Each row comes from the steps of one walk. Every step used is in the known rows, and no mark comes twice. Write the walk behind each row, first mark first.
Each row is shifted at random along 7 fixed directions that mean nothing.
Known rows
tivam > sanov > dubu > muzukig > pafud > fodesu: [-26.4 -44.2  14.9  -6.2   2.6  11.2  20.7   0.0  55.4  11.8  22.5  -8.8
  -4.2  17.9   7.4  13.4   8.3  10.8 -16.6  15.3  12.8   6.5  -4.2 -12.7
   2.1   7.1   3.4  -6.7  -3.2  -4.2  -7.0 -15.7   1.0  -5.0  10.9  -1.5
 -27.0   4.1   4.4  -8.1 -11.3]
dubu > muzukig > pafud > fodesu > sanov: [-16.4 -41.1  34.7  23.2 -41.1  15.6  22.0  10.4 -16.8  32.7   1.9  14.1
 -14.3 -20.7  27.8  -3.1 -15.9   1.5   3.6   5.0  19.0 -13.2 -22.1 -33.9
 -18.5 -10.4  16.8  -8.2  -8.2   2.8  21.7   0.9  18.7  -6.5 -31.2   4.3
   0.1  15.9  41.6   7.7  17.1]
fodesu > pafud > tivam > sanov > gipuv > ruzap: [-13.7  -3.3  -4.4   8.9 -11.4  18.2   9.1  10.4  -2.6  25.1 -12.5   1.1
   0.1  15.1   2.5  -5.8  -1.7  16.0   5.8  24.0  13.0  10.0 -23.4  -5.5
  -4.4  -7.8  13.2 -32.0 -31.1  21.3  21.7  11.3 -27.4 -14.0  -6.9 -23.7
  -1.2  10.6  -0.4  17.0 -21.6]
gipuv > ruzap > sadin > sanov > dubu > muzukig: [ -4.2  16.6   4.0 -22.4  -9.3  13.9  27.4  -0.8   2.1   0.0 -32.8   3.3
 -17.8   4.0  -6.9  -8.2  -7.8  -2.4  -2.0  22.2  15.4  20.3 -10.4  18.2
 -23.3 -10.3 -11.4 -12.2 -10.8  -1.7   5.5  -3.6  -9.6 -30.6  15.6 -18.2
   2.7  -0.7 -25.3   3.5  13.1]
sanov > gipuv > dubu > muzukig > tivam: [  8.4  34.9 -18.7 -13.7   1.2  -1.6   3.8   8.5 -21.5 -15.6  -8.7 -18.5
 -21.9 -13.1   5.3 -12.4  -3.2 -33.0  27.9  20.0   9.9   0.1  -7.6  26.9
 -36.2 -12.4 -10.3  -3.1  11.4  -9.7  -6.0  -1.8   6.1  -3.9   0.0  -9.8
  21.4 -11.8  -9.6  36.8  14.2]
sanov > gipuv > pafud > tivam: [ -4.3   7.8  10.5  11.0  13.8  13.7  21.8   3.5  32.1  11.7 -18.1 -15.3
   2.9  16.6 -11.6 -23.9  15.2   9.2  13.8  23.3  16.4  23.4 -36.1  19.6
  12.5  26.8  36.3 -32.9 -48.3  19.2  25.3  20.2 -42.9  -6.9  12.9 -21.6
 -28.9  33.9  -0.5 -10.5 -14.6]
sanov > gipuv > dubu > sadin: [ 12.5   7.0  10.8 -22.9  41.2   9.2  27.2   9.2  41.6 -23.0 -10.1 -21.5
 -46.6   4.7 -18.4 -22.1  39.3   8.7  26.5 -12.9  -4.6   0.8   7.6  47.3
 -16.6  42.7  15.2   7.8  -4.1 -31.1 -16.2   0.4  17.7  33.5  20.3 -18.5
 -22.0   5.8 -14.6  -9.8  -4.0]
dubu > sadin > sanov > gipuv > ruzap > fodesu > pafud > tivam: [-25.3 -18.6  14.3  -6.5  21.1  16.8  17.7  10.5  63.8   5.8   0.9  -6.9
 -17.1   2.9  -1.0   9.0  22.0  31.6  -5.6 -18.9 -12.6 -14.3  22.4  13.5
  21.2  18.1  17.6   5.3 -13.9 -10.8 -12.9 -19.0   9.0   8.5  25.7 -14.0
 -38.1   8.0  -8.5 -39.9 -19.2]
gipuv > ruzap > sadin > sanov > dubu: [ -6.8 -14.5 -18.2 -26.9 -15.6  26.9 -18.8  30.0  15.2   6.0  -6.6  -6.8
  -7.5  -1.6   7.5 -15.8 -28.2  35.6 -11.9 -10.9 -31.4  -2.2  12.5   2.5
 -30.2 -59.8   3.2   1.0 -14.1 -24.5   3.4 -31.3  30.8 -30.2  -8.2 -20.2
 -19.8 -47.7 -48.4  16.4 -33.1]
fodesu > ruzap > dubu > muzukig > tivam > sanov: [-10.5  -8.4  22.5  -3.3  -6.1   9.9  14.3   4.4   3.0   1.1  13.8  -9.3
 -17.2   5.9   1.2  -3.0  -2.7 -20.9 -11.0   3.8  11.0   1.3  -3.3  32.3
 -19.6   6.6   0.6  -0.1  -6.8   5.1   2.3   2.5   7.5  -0.6  14.7  12.2
  21.6   0.0   4.2   7.9  -1.8]
tivam > pafud > fodesu > sanov: [-18.7 -13.8  -3.6  20.0  -9.2  10.1 -20.4  11.7  -7.8  13.5  22.5  -4.1
  -3.2   0.4  14.2   4.2  -9.9  14.6  -5.7   3.9  -5.4  -2.1  -2.0 -11.6
  -3.8 -15.7  12.9 -17.8  -2.9  21.1   5.9  -1.2   8.8  -1.3 -13.9  -4.5
  -0.4  -1.9  14.2   2.2 -23.2]
ruzap > sadin > sanov > gipuv > pafud: [ -4.8  19.0  20.7  -6.7  -9.8  17.4  29.5   4.3  25.7  16.2 -15.1  -8.3
 -31.8 -20.1   9.6  12.5  -1.8  25.7  -5.1 -23.0  -2.3 -21.6  11.3   6.6
  13.2   7.1  12.5  15.6 -11.6 -18.4   7.5 -20.5  22.9  -2.1  -1.9  -3.5
 -25.2  11.3  -2.1 -18.2   9.2]
fodesu > pafud > tivam > dubu > muzukig > ruzap: [ -7.7  36.6  -5.7  11.9  -0.3  -1.8 -21.0   0.1  -5.3  -6.7  45.1 -32.1
 -12.0  -9.6  18.3  19.8 -10.6 -34.8 -15.5  -7.0 -22.0 -17.4  14.1  19.0
  12.3  -0.9  10.0   4.2  38.8  13.2 -10.2  12.6  26.4  24.9  -1.9  29.9
  38.0   0.2  13.0  11.5   5.5]
fodesu > sanov > gipuv > ruzap > dubu > muzukig > pafud: [  9.2  17.4  -5.5   8.4 -28.9  -2.7   8.7   8.3 -31.6  17.5  -4.8   6.0
   3.0 -14.3  13.0  -8.4 -18.9 -19.3  11.0  24.5   5.0  10.6 -27.5  -0.1
 -13.6 -23.3   7.4 -19.9 -11.8   6.2  22.3  -0.8  -7.2 -11.0 -12.9  -0.7
  17.4   3.7  -5.1  34.3  21.2]
fodesu > ruzap > sadin > sanov > gipuv: [ -2.4   6.7  22.0  -1.4  -8.0  22.1  27.0   6.2  -6.9  10.6 -23.0   8.1
 -39.4  -8.1  -7.1  -1.3   3.5  20.9 -14.5 -19.8   5.0  -8.7  11.2  25.2
  -9.4  13.3   1.4   7.2 -24.2  -9.6   6.3  -8.5  23.3  -4.6   2.3 -14.4
   3.2   5.5   5.0  -8.5   5.0]
dubu > sadin > sanov > gipuv: [ 13.4  39.2 -11.6   5.4 -13.9  11.3  31.6 -15.0   4.9  18.8 -17.9  -4.1
 -26.4   3.0   1.0  24.1  -6.3  -3.2  -0.2   9.7   5.2  -8.6 -10.6   5.5
  18.7   9.8  -4.8 -16.8  20.8  23.0  12.8  -5.9 -13.9  -0.5   6.1  -2.2
   0.1  28.9   2.4   3.4  26.5]
dubu > gipuv > ruzap > fodesu > pafud > tivam > sanov: [ -9.5  -8.5  19.1   8.8  17.5   4.5   7.6  11.3  13.2  -4.9  12.6  -4.8
 -12.2   0.5  -1.9 -10.8  23.2  -6.6  14.0   4.4   5.6   5.3  -5.0  27.2
  -0.5  16.5  17.4 -14.8 -11.3   9.3  -2.0   8.0  -8.8   6.1  23.0 -12.2
   3.3  11.9  10.9 -12.5 -22.8]
fodesu > sanov > dubu > muzukig > tivam: [ -5.8   5.5 -31.0  -5.8 -18.5   3.9 -10.9   3.0 -24.2  -5.6   2.3   9.3
   3.7  10.7   9.8  -9.9 -12.1 -23.1  22.1  49.8  20.7  20.3 -15.1  -4.5
 -48.8 -31.9 -23.3 -37.1  24.5  24.3  -2.9 -14.7  -8.8 -25.7   3.9 -21.5
  30.4 -14.3  -9.1  16.1  -4.7]
fodesu > ruzap > gipuv > dubu: [  9.5  -1.3  19.6  12.3  16.6  -5.1  18.0   3.3  17.8  -8.1 -24.8  19.1
  -7.9  18.7  -5.8 -31.0  38.1  18.3   6.4   6.6   1.5  15.9  -1.5  19.3
  -3.0  39.8  30.0 -17.3 -31.0  -1.1   4.2   2.0  -1.5  28.5  21.6 -20.1
  -8.7  27.9   5.5 -32.2  19.9]
sadin > sanov > dubu > gipuv > pafud > fodesu > ruzap: [ -2.8  12.1 -18.9   8.3  -3.3   1.5  -8.8   3.7  12.2   8.1  -6.8  13.2
   0.8  13.6  11.2   4.2  -1.8  15.2  -9.0  18.0  -7.9   1.7  11.3 -14.1
  10.4 -17.8 -10.4 -17.2   3.4   3.0  -2.5 -18.2  -6.4 -14.7   4.9 -19.2
 -15.3  -5.7 -12.9 -26.4  -0.7]
dubu > sanov > gipuv > pafud > tivam: [  1.0  45.5 -13.6   4.6 -17.7   0.0  23.0  -8.5  -2.3  21.9 -24.4   8.1
  -0.4  -0.2  23.8  22.2 -10.1  -3.3  12.2  34.6  23.1  -3.2 -15.6 -19.2
  17.3 -11.5 -12.8 -21.7  11.0  17.1  14.8 -11.3 -30.8 -18.1   0.3 -10.0
  -2.0  17.2   1.3  12.2   9.1]
sadin > sanov > gipuv > dubu > muzukig > ruzap > fodesu > pafud: [ 10.6  10.5   8.8   1.6  -0.7   0.7  11.6  11.9  -4.4  -4.4  -1.7  -3.4
 -21.1 -11.1   1.4 -15.7  10.5 -10.2  10.7  -0.5  -8.3   0.7   2.4  21.3
 -19.2  -0.5   9.3  -2.2 -13.7 -13.5  -0.4  -3.5  17.2  -0.2   3.0 -10.7
  -1.7   4.4  -0.5   1.8  21.6]
muzukig > ruzap > fodesu > pafud: [  5.7 -11.1  37.0  20.8 -28.8   7.3  18.9   9.4 -12.2  21.9   7.3  13.8
  -1.7 -17.8  13.5 -15.1 -10.1   1.5 -10.8   0.7   9.1  10.4 -21.5 -10.2
  -1.5 -10.7  24.3 -10.8 -35.8   7.7  23.5   7.4  -1.8 -18.2  -6.4   1.1
   4.0  17.6  25.8   5.3  11.2]
fodesu > ruzap > sadin > sanov: [  1.4 -17.1  18.8   3.8 -10.0  21.0  12.8  10.0  -7.6   2.3 -12.5  21.6
 -23.3   5.8  -8.4 -26.4   7.4  19.9  -0.5  -2.3   8.4  11.5  -3.0  12.7
 -33.4   4.4   7.3 -16.9 -22.5   6.9   6.8  -3.8  13.0 -14.9   8.0 -25.9
   4.4   2.6   1.8 -18.6  -5.1]
sadin > sanov > dubu > gipuv > ruzap > fodesu: [  7.6  -6.5 -28.8  -1.1  12.3  -1.2  -1.3   4.5  30.0 -16.0  -3.1  16.8
 -13.8  12.2  -4.8 -11.8  24.1   9.5  32.6  18.6 -11.7   7.7   7.2   3.6
 -19.7  -1.3  -3.2 -24.7  33.7  -2.6 -20.8 -33.4  10.3   9.5  28.1 -33.9
 -17.4  -2.2 -23.4 -27.7   7.8]
fodesu > pafud > tivam > dubu > gipuv: [ -9.3 -10.2   5.9   0.8 -12.2  15.7   8.1   7.9   8.0  11.0   6.7  -7.6
 -19.8  -2.9  12.3   6.2   6.7   7.4   1.0   0.9   8.6 -18.7   7.8  -1.8
 -13.3  -2.9   3.3  -0.6  10.3   0.8  -2.4  -9.6  17.0  -3.7  -4.0  -9.5
  13.4  -1.2  16.7  -0.9  -3.9]
ruzap > dubu > muzukig > tivam > fodesu: [  6.1   4.4 -26.7   7.3  -5.4  -3.1 -35.4  10.1   5.6  -9.3  43.6 -32.5
  10.5   5.6   1.4 -10.7 -22.5 -34.7  12.9  15.0 -24.6  10.2 -13.5  21.6
 -20.0 -36.2  12.6 -21.9  22.2  23.0  -0.8  -5.0   1.9   2.9   9.4  11.8
  10.2 -12.8 -15.7  28.9  -8.1]
muzukig > tivam > pafud > fodesu > ruzap > gipuv: [ -7.0  -5.0   2.8  23.5 -12.2  -4.3 -13.6   6.4 -26.2   7.9  21.6  12.4
   7.3  -6.3  13.9  -3.1  -9.0 -13.8 -11.2  16.0  16.4  11.5 -10.0  -4.4
  -7.0 -15.4   2.8 -17.7 -25.3  25.3   5.5   2.1 -12.5 -21.8   4.5  -5.6
  22.5  -0.2  23.9  15.3  -2.8]
tivam > pafud > fodesu > ruzap: [-11.1 -30.1  -6.1  27.8  -0.7   1.2 -19.9   5.9  14.5   7.4  27.5  20.2
   2.5  15.4   8.1  -5.1  10.7  28.9  -0.7  11.0  -5.6   9.0   1.9 -32.5
  -5.0  -0.5  12.7 -24.7   5.7  16.5  -8.9  -6.5   8.9  13.4  -2.7 -15.9
 -11.4   4.5  10.7 -24.6  -4.3]
ruzap > fodesu > sanov > gipuv: [-17.2   4.3 -14.7 -11.9  23.6  -0.3  -8.8  16.2   7.1 -17.9  15.1   5.6
  -7.9  -9.2   3.0   4.0  14.3  14.6  -4.9  -0.8  -3.6   3.3  30.6  22.8
  -6.8  -7.1  -9.6   4.9  -5.9 -18.1 -26.5 -36.4  20.7  -5.4  21.2 -25.2
   1.6 -28.0 -15.1 -10.7 -33.4]
muzukig > ruzap > dubu > gipuv: [ 19.3 -32.8 -15.9  -8.3  -3.5  -6.6  -4.1  19.1   4.7 -17.0  30.1  20.7
  -7.7 -11.2   6.9 -26.3  15.6  -2.6  18.3   9.6  -2.5   8.7   4.8  -8.3
 -50.7 -19.1   0.7  -3.6  20.3 -31.1 -25.6 -29.1  32.5  -8.8  12.3 -27.4
   9.9 -33.8 -18.8  13.8  -0.7]
ruzap > fodesu > sanov > gipuv > pafud > tivam > dubu: [-23.7  29.2 -20.1   2.0 -17.3   7.3  -6.8  15.1 -27.9  11.8   2.1   8.7
  -7.8 -11.1  28.4   3.8 -11.4   7.1  23.3  16.3   8.1 -11.1   5.8  -3.9
 -12.9 -26.1  -5.6 -12.4   4.4   5.7   7.0 -22.8  11.2  -9.9 -14.3 -18.8
  17.0 -11.7   4.0  12.5 -19.6]
sanov > gipuv > ruzap > fodesu > pafud: [ 10.4  -2.2   8.5   6.4  17.7   1.8   4.6  15.3   3.9  -9.4  -3.4  11.6
 -13.1  -6.3 -11.6 -30.7  23.6   8.3  25.5   7.0   3.7  21.4  -6.4  20.2
 -15.7  10.0  17.5 -17.0 -31.8  -5.5  -3.5   0.0  -3.5   3.9  13.6 -31.7
  -9.5   7.0  -1.3 -15.5  -3.0]
sadin > sanov > gipuv > pafud > fodesu > ruzap > dubu > muzukig > tivam: [-10.0  12.2   9.3   2.9  -8.4   6.1  12.7   7.5 -13.9   6.3 -12.0   0.7
 -16.8  -8.0   5.5  -7.8  -7.8 -21.3   1.8  11.1  19.1  -1.2  -1.5  23.5
 -15.0  -2.7  -5.8  -1.6 -27.6  -0.9   5.4   1.2  -4.5 -23.4   5.0  -8.2
   5.3   0.5   5.2   0.0  10.6]
fodesu > ruzap > gipuv > pafud > tivam: [-21.4  -3.0  19.9   1.0   7.7   0.8  11.1  11.1  22.1   6.5  -8.3  18.8
  22.1   1.4  13.0  -9.3   9.7  21.9 -25.6  13.4  16.3  15.6   3.5  -3.1
  16.6   0.5  13.9  -4.1 -60.9  -7.7   3.9  -9.0 -22.5 -29.4  21.4 -19.0
 -11.6  -1.6  -6.0 -23.9 -17.1]
muzukig > tivam > dubu > gipuv > pafud > fodesu > ruzap: [ -0.7 -10.9  23.3  23.9 -16.8  13.4  13.8   7.1  -1.2  21.8   4.2  -5.7
 -14.8   9.6   4.1 -24.7  -4.1 -10.3  12.5  14.1  11.3   7.4 -37.0   2.1
  -7.4   4.9  22.8 -24.9 -17.0  20.9  30.4  26.3 -18.7  -3.3  -8.3  -0.5
   0.4  23.6  22.1   4.5   3.1]
fodesu > pafud > tivam > dubu > sadin > sanov > gipuv > ruzap: [-26.4  35.4   3.0  -8.3   5.8  15.2  43.3 -16.9  24.3  10.1 -18.3  -5.5
 -46.3   5.7   3.0  40.5  19.7   5.3   0.7  -0.8  19.9 -25.3  19.6  12.1
  20.2  41.7 -15.1   5.1  24.3   9.6 -13.5  -2.9   1.4  15.3  17.2  -5.8
   8.5  28.8  11.3 -19.3  17.2]

Which walk is each row?
[-22.2  60.4  -3.9  -5.1   7.6  -4.9  25.3 -23.1   5.3  -4.7  -9.9  -6.0
 -11.6  10.6   0.3  35.9  15.6 -16.6 -22.1  21.1  25.2   4.5  12.7  26.0
  30.7  26.7 -19.0 -11.8  19.3  35.2 -11.6   2.7 -29.3 -15.7  42.5  -5.3
  35.3  24.0   2.3 -19.0   6.5] -> fodesu > pafud > tivam > dubu > gipuv > ruzap > sadin > sanov
[ -0.4  16.0  13.0  17.0  -3.1 -12.0  15.1 -11.4  31.6  11.0  -8.8  23.1
  -1.2  14.2  12.6   3.7  17.6  22.5  -4.8  14.1   1.1   8.9   5.5 -20.6
  31.5  22.2  12.3 -18.0  17.4   6.6   1.1  -9.9  -4.5  24.4  13.4  -6.8
 -15.7  32.0   8.9 -52.1  23.9] -> sanov > dubu > gipuv > pafud > fodesu > ruzap > sadin
[  5.2 -20.2   6.8  -1.8 -28.7  21.5  -8.2  19.0  -9.5  14.3   8.2 -14.7
  -9.5  -9.7   9.2 -19.5 -31.8  -9.3  -4.3   1.0  -7.0   3.5 -16.6   9.1
 -31.4 -42.7  11.3 -13.4 -16.9   4.0  21.1  -6.3  16.3 -33.5 -16.5  -2.6
  -4.5 -15.1   1.8  25.3  -9.1] -> ruzap > sadin > sanov > dubu > muzukig > pafud > fodesu
[ -7.3  20.4  11.8  -5.5  -4.5   0.4  21.6   0.4  20.2  11.9  11.4  -9.0
   1.6   0.7  21.9  14.7  -6.2 -13.7 -19.1  10.7   5.5   0.7  -8.8   6.2
  20.8  -5.2   6.3  -0.8 -11.9   0.3  11.9  -3.6 -15.6 -19.0  16.9  10.4
   3.0   2.7  -4.5  22.4  -8.4] -> muzukig > ruzap > gipuv > pafud > tivam > dubu > sanov
[  7.6 -20.2   2.6   3.3 -11.2  26.3 -20.1  29.2 -19.6  -3.3  41.7 -11.6
 -33.9 -10.4   6.6 -31.4  -8.7 -17.2  27.3 -17.9 -19.4 -10.9  -2.5  27.0
 -52.1 -24.4  15.6 -12.1   6.7   7.3   4.1   3.7  38.2  -6.4  -9.6  -8.3
  20.8 -20.4  10.5  21.9 -30.2] -> muzukig > ruzap > fodesu > pafud > tivam > dubu > sadin > sanov
[-28.8 -10.1   4.4 -13.2  -2.2  10.7   5.0   8.3  28.6   7.5 -13.5  25.7
   3.7  16.6  10.0  -2.8   1.7  44.0 -26.1  11.7   9.4  15.0  21.7 -16.6
  -1.2 -15.6 -10.8  -7.1 -30.2  -9.4  -7.6 -27.7  -0.7 -35.5  14.4 -31.1
 -24.9 -16.2 -20.2 -39.5 -23.0] -> gipuv > pafud > fodesu > ruzap > sadin > sanov > dubu
[ -7.6   5.1 -14.4  -8.8   0.6  14.1   3.0   9.8   9.1   5.9  -4.1  -2.2
 -27.7   6.6   9.9   9.8   7.3  10.7  18.0   5.8  -1.5 -16.1  12.0   1.1
 -16.8  -7.6 -10.0  -5.3  20.4  -5.6  -9.0 -13.9  16.0   9.0  -3.1 -17.7
   4.0 -10.7  -6.5  11.4 -12.0] -> fodesu > pafud > tivam > dubu > sanov > gipuv > ruzap
[ -5.6  14.6  -7.5 -12.0   0.8   2.2   9.2  11.7  -6.8  -1.7  -0.1  10.5
 -22.7  -1.1  18.4  -1.1  17.1   6.8  32.8  11.5  13.3  -9.6  15.0   4.6
 -24.1  -3.9 -10.6  -9.2  12.4  -3.6 -10.5 -20.2  12.0   5.4   2.7 -25.5
  11.2  -5.2   6.7   4.8 -14.1] -> ruzap > fodesu > pafud > tivam > sanov > gipuv > dubu > sadin
[-33.3  -7.8 -18.2 -10.7   2.9 -15.7  -0.2   5.8  36.4   4.5  11.5   9.6
  29.8  21.4  18.0   9.1   5.7  30.3 -37.7  24.1 -13.8  21.1  14.7 -27.4
  16.9 -16.7   6.5 -10.6   3.6 -13.6 -12.7 -24.0  -1.0  -5.6  15.2 -14.3
 -14.9 -16.0 -34.3  -4.5 -14.7] -> pafud > fodesu > sanov > gipuv > dubu > muzukig > ruzap > sadin
[  1.4   2.6  -0.9  -7.0 -17.7   8.8   2.1  17.4 -22.9   2.4  18.9  -8.0
 -11.1 -17.6  10.9 -20.0 -12.7 -20.3  16.7  11.4   9.6   7.8 -25.3   8.9
 -33.1 -28.4   5.6 -11.9  -0.3   0.8  10.2   4.0   3.1 -27.1  -3.5  -9.2
  29.1 -18.4  -3.8  48.4 -16.3] -> muzukig > pafud > tivam > dubu > gipuv > ruzap > sadin
[-27.4  -5.9 -13.8  -3.7  16.0   6.9 -12.4  13.6  42.7  -0.1  15.9 -12.5
   3.3  15.7  -2.9   3.8   5.7  16.7  -5.4   2.3 -20.1  -1.9  21.7  13.3
   1.9  -9.1   3.3  -0.9 -16.6 -11.5 -15.0 -22.0   7.6  -2.0  16.7 -13.4
 -28.1 -14.8 -30.3 -19.8 -18.8] -> sadin > sanov > gipuv > pafud > tivam > fodesu > ruzap > dubu > muzukig
[ 18.4   8.8 -11.1  -7.4  13.9   4.4  -4.8  14.3   3.9  -8.4   8.0   0.2
 -20.2   8.3  -6.8 -15.5  11.6  -1.1  25.4  10.7 -10.3  14.5  -1.0  25.7
 -21.6 -12.9  -4.2 -18.2   1.1  -1.3  -3.8 -11.3   1.2   1.6  12.3 -22.8
  -0.4 -11.6 -17.4   8.6 -14.2] -> tivam > dubu > sanov > gipuv > ruzap > fodesu > pafud
[  3.6  35.9   1.0  18.8  12.3   5.2   3.1  -5.1  18.2   8.7   2.6 -12.5
   2.6  28.3 -24.7  -9.4   3.7   7.9  -6.5  13.6 -11.3  35.2 -23.3  28.4
  28.0  13.3  19.4 -38.6 -37.2  37.9  22.9  16.8 -42.4  -4.6  22.4 -11.1
 -19.8  32.4 -15.9 -17.4 -10.6] -> tivam > fodesu > ruzap > sadin > sanov > gipuv > pafud
[-17.6  -9.9  26.5 -23.0  16.6  13.7  22.5  13.0  10.3 -11.5  13.1 -23.0
 -31.6 -12.7   1.3   1.5   7.2 -25.8 -15.9 -10.7   9.3  -6.5  10.7  51.0
 -19.6  14.1   2.8  24.0 -23.0 -32.1 -10.7   0.9  25.2  -4.0  17.6   4.3
  17.0 -16.4   2.3  28.8 -17.8] -> pafud > tivam > sanov > dubu > muzukig > ruzap > gipuv
[ -7.3  13.3 -19.1  -6.0 -11.9   3.0 -14.9   6.9 -27.2  -5.2  27.5  -0.3
  -5.1  -0.3  17.6   5.4 -10.6 -28.0   3.2  28.3  10.6   5.8   3.2  -1.0
 -33.7 -27.8 -21.4 -15.7  21.2   8.1 -12.3  -2.4   8.8 -17.8  -3.2  -7.9
  40.6 -22.5   0.0  28.7 -13.6] -> fodesu > pafud > tivam > sanov > dubu > muzukig > ruzap
[ -0.3  29.1  32.8  -7.7   0.9  -0.7  34.1   6.1 -18.7  -3.4  -4.4   3.4
 -24.3 -26.0   5.9  -8.1   4.3 -23.9   3.5   8.1  23.4  13.2  -9.2  30.5
  -5.5   6.5  -7.1   6.0 -27.5 -18.2   6.1   3.7  -5.0 -22.8  13.6  -4.5
  14.9   3.5   7.0   8.3  -0.8] -> muzukig > ruzap > fodesu > sanov > dubu > gipuv > pafud
[ -4.0  24.4 -14.3 -17.8   0.8  -1.2  23.2  -0.5   9.3   1.8 -12.3  15.4
 -15.4  -5.2  12.0  11.8   4.3   3.8   5.3  17.7  23.7   0.3  14.9  -0.4
  -1.8  -4.5 -22.0  -0.7  -2.5 -10.4 -13.8 -26.6  -9.3 -30.1  17.5 -27.0
  -8.9  -7.9 -13.1  -9.1   2.2] -> ruzap > dubu > sadin > sanov > gipuv > pafud > fodesu
[ -6.9  -7.3  -4.5 -16.2  12.0  11.6 -18.2   7.2  12.8 -24.8  33.9 -13.0
 -26.9   4.5 -10.8  -7.1   7.4 -12.9   6.8   0.8  -2.6   8.3  17.0  32.2
 -48.1  -6.1 -18.7  -4.2  17.3   2.4 -27.4 -16.9  30.1  -9.1  21.9  -9.9
  14.1 -23.4 -15.1 -11.0 -13.4] -> fodesu > ruzap > sadin > sanov > dubu > muzukig > tivam > pafud
[-22.9   3.6 -18.0  -2.6   3.1   6.6 -12.1   7.9   2.9   3.6  25.9 -25.7
  14.6  11.3  -0.3   9.8 -10.6 -16.0 -11.8  27.7   6.4  18.1 -13.4  16.6
   0.1 -28.0 -11.3 -23.2 -17.2  22.3   2.2  -6.2 -27.7 -36.2  14.9  -8.5
   9.4 -15.3  -8.2  33.6 -48.1] -> muzukig > pafud > tivam > fodesu > sanov > dubu > gipuv
[-21.1  -8.4  21.1   5.9  -2.9   9.9  11.6   1.6  18.2  14.4   3.7 -22.7
 -12.0  10.1  -4.4  -2.3  -0.9  -3.1  -4.7   8.7   6.2  13.7 -23.4  20.6
   5.1   8.8  19.1 -20.2 -11.9  24.3  18.0  16.7 -17.3  -1.1  11.8   3.4
  -3.9  20.5   7.3   5.7 -18.3] -> muzukig > tivam > pafud > fodesu > sanov > dubu > gipuv > ruzap > sadin
[-16.3  14.4  13.2   8.2 -33.9   5.5  19.1   3.0 -48.9   9.7  -8.6   2.1
 -29.6 -20.4  12.9  -1.8 -21.9 -38.5  32.1  16.6  23.2  -6.0 -21.5   9.7
 -38.8 -12.1  -7.5  -7.8  11.3  12.9  11.5  11.8   7.4   1.0 -10.5   8.0
  38.1  11.2  19.3  37.3  25.1] -> gipuv > ruzap > dubu > muzukig > tivam > fodesu > sanov
[ -5.3  18.4   4.6  -9.3   1.8   3.4  -2.8   7.9   6.5  -9.4  30.1 -16.4
 -13.6  -1.8  11.7 -11.1  -3.2 -23.1  15.8  10.2  -3.5   9.3  -7.9  18.5
 -19.9  -2.9  10.3 -10.9  18.2  -2.4  -1.1   6.8  14.2   6.9   5.0   4.3
  13.4  -5.0  -9.3  12.5 -16.5] -> gipuv > pafud > tivam > sanov > dubu > muzukig > ruzap > sadin
[  5.1  30.3  14.9  17.4 -19.8  -2.6  36.1 -14.8 -22.1  13.7 -29.4  41.6
 -18.8   7.3  11.5  -5.0   7.2  -7.7  16.5  29.0  38.3  10.9 -12.1  -8.4
  -1.5  23.5  -8.5 -28.5  -2.6  29.1  12.0   8.0 -26.2 -10.5  11.6 -16.3
  12.0  38.6  23.6 -30.5  35.5] -> gipuv > pafud > fodesu > ruzap > dubu > sadin > sanov
